Here is a tiny trained network, its code and every weight. The questions are about switching its units off for an input and a class, where a switched-off unit gives its printed mean instead of its output.

import numpy as np


def w(rows, s, z=0):
    codes = np.array(rows[::2]) - 128.0
    scale = np.full(codes.shape[1], s)
    scale[-1] = z or s
    return codes * scale


def f(y):
    return np.maximum(y, 0)


def log_softmax(a):
    a = a - a.max(-1, keepdims=True)
    return a - np.log(np.exp(a).sum(-1, keepdims=True))


def net(x, mask):
    res = np.array(x, float).reshape(1, 6) / 4 @ E
    y = f(res @ A[0][:, :-1].T + A[0][:, -1])
    res = res + np.where(mask, y, B[0][:, -1]) @ B[0][:, :-1]
    return log_softmax(res[-1] @ U[:, :-1].T + U[:, -1])


A, B = {}, {}
E = w([
[88,175,156,57,142,162,184,152,40,172,121],'x0',
[134,124,169,91,185,107,165,103,103,172,88],'x1',
[147,232,91,178,130,84,84,103,195,98,139],'x2',
[2,181,163,164,60,85,103,79,90,44,156],'x3',
[112,149,170,135,116,140,92,190,144,228,144],'x4',
[117,126,155,54,179,156,145,94,86,152,86],'x5',
],0.0075)
A[0] = w([
[96,158,189,102,99,32,101,65,32,40,141,164],'neuron 0',
[167,87,109,188,73,80,89,83,175,155,76,168],'neuron 1',
[140,254,152,137,165,3,55,161,207,128,101,41],'neuron 2',
[162,166,79,116,167,179,195,176,78,173,122,111],'neuron 3',
[47,147,232,126,90,106,127,22,138,91,245,32],'neuron 4',
[34,203,171,118,44,186,139,91,116,97,89,56],'neuron 5',
[68,245,145,110,122,132,187,161,95,97,94,32],'neuron 6',
[143,89,54,123,124,83,244,65,72,42,137,95],'neuron 7',
[147,193,104,220,132,43,113,59,90,184,65,7],'neuron 8',
[16,173,81,26,250,252,123,118,125,59,149,153],'neuron 9',
[90,187,42,90,129,42,47,97,100,145,172,27],'neuron 10',
],0.0053,0.0021)
B[0] = w([
[166,154,70,118,133,135,126,137,120,174,158,254],'neuron 0',
[119,125,176,129,78,59,172,158,150,56,129,210],'neuron 1',
[48,129,167,153,114,150,93,116,117,87,141,219],'neuron 2',
[127,50,145,118,71,102,125,104,153,95,226,232],'neuron 3',
[178,82,156,102,104,134,104,5,170,175,65,229],'neuron 4',
[194,93,134,67,103,160,153,141,139,171,138,213],'neuron 5',
[149,79,182,88,63,133,25,101,116,90,84,190],'neuron 6',
[142,186,99,156,163,253,74,210,115,130,140,213],'neuron 7',
[106,79,116,59,129,154,77,149,70,164,169,166],'neuron 8',
[61,168,120,142,115,96,171,154,132,112,79,212],'neuron 9',
[122,95,103,165,161,164,63,98,143,124,162,178],'neuron 10',
],0.0075,0.0048)
U = w([
[145,138,181,12,45,53,162,119,174,105,113,215],'0',
[194,86,85,64,83,143,99,22,179,254,125,5],'1',
[11,96,112,143,226,148,44,134,65,183,154,246],'2',
[44,130,30,121,133,95,114,109,116,239,157,216],'3',
[81,150,91,164,169,187,55,180,67,204,122,36],'4',
[87,159,145,154,87,106,185,98,103,159,83,55],'5',
],0.0055,0.0018)

Each question gives the input, the list of numbers given to net, and the class t.
The units are the neurons (one row each of A and B). Each row of codes is followed by its name. A weight is (code - 128) times the scale printed after its matrix; where a second scale follows, it is the last column's (A, B and U).
mask holds one flag per neuron, in row order. A switched-off neuron (its flag False) gives its mean, the last column of its row in B, instead of its output. The means were averaged over made-up inputs and are rounded, as every weight is.
A unit's drop is (log p(t) with every unit on - log p(t) with that unit switched off) / (log p(t) with every unit on - log p(t) with every unit switched off).
The circuit of an input: a set's keep is (log p(t) with only the set's units on - log p(t) with every unit switched off) / (log p(t) with every unit on - log p(t) with every unit switched off). Starting from all 11 units, units are removed one at a time, each time the one whose removal leaves the highest keep (on an exact tie, the one counted first), for as long as the keep stays at least 0.8.
circuit, biggest first: the units of the circuit, biggest drop first
k most important neurons: the k neurons with the biggest drops, biggest first
drop of u: that unit's drop, to one decimal
input [1,-7,4,8,6,2], class 1: circuit, biggest first	[neuron 4; neuron 5]
input [1,3,-1,2,-5,2], class 4: circuit, biggest first	[neuron 7; neuron 3]
input [-8,-7,-7,1,8,-8], class 0: 2 most important neurons	[neuron 1; neuron 7]
input [-4,5,3,7,-7,-1], class 1: circuit, biggest first	[neuron 4; neuron 0]
input [-8,-2,-2,-7,-3,5], class 0: circuit, biggest first	[neuron 1; neuron 0]
input [0,1,-5,7,-8,-5], class 4: 2 most important neurons	[neuron 7; neuron 3]
input [2,-3,-4,7,0,-2], class 1: circuit, biggest first	[neuron 4; neuron 5; neuron 0]
input [8,8,-7,5,4,5], class 0: most important neuron	[neuron 6]
input [-2,6,-4,8,-4,-7], class 1: circuit, biggest first	[neuron 4; neuron 0]
input [4,-5,3,8,8,8], class 1: circuit, biggest first	[neuron 4; neuron 5]
input [-4,2,6,2,-4,1], class 2: circuit, biggest first	[neuron 2; neuron 8; neuron 10]
input [-8,5,-3,-4,7,-5], class 0: 4 most important neurons	[neuron 1; neuron 7; neuron 0; neuron 10]
input [7,-7,-6,8,-6,6], class 1: drop of neuron 4	0.6
input [5,-1,-2,3,-8,0], class 4: drop of neuron 0	0.1
input [3,-4,-7,8,-6,6], class 1: drop of neuron 5	0.4
input [-3,6,8,-3,6,3], class 2: most important neuron	[neuron 2]
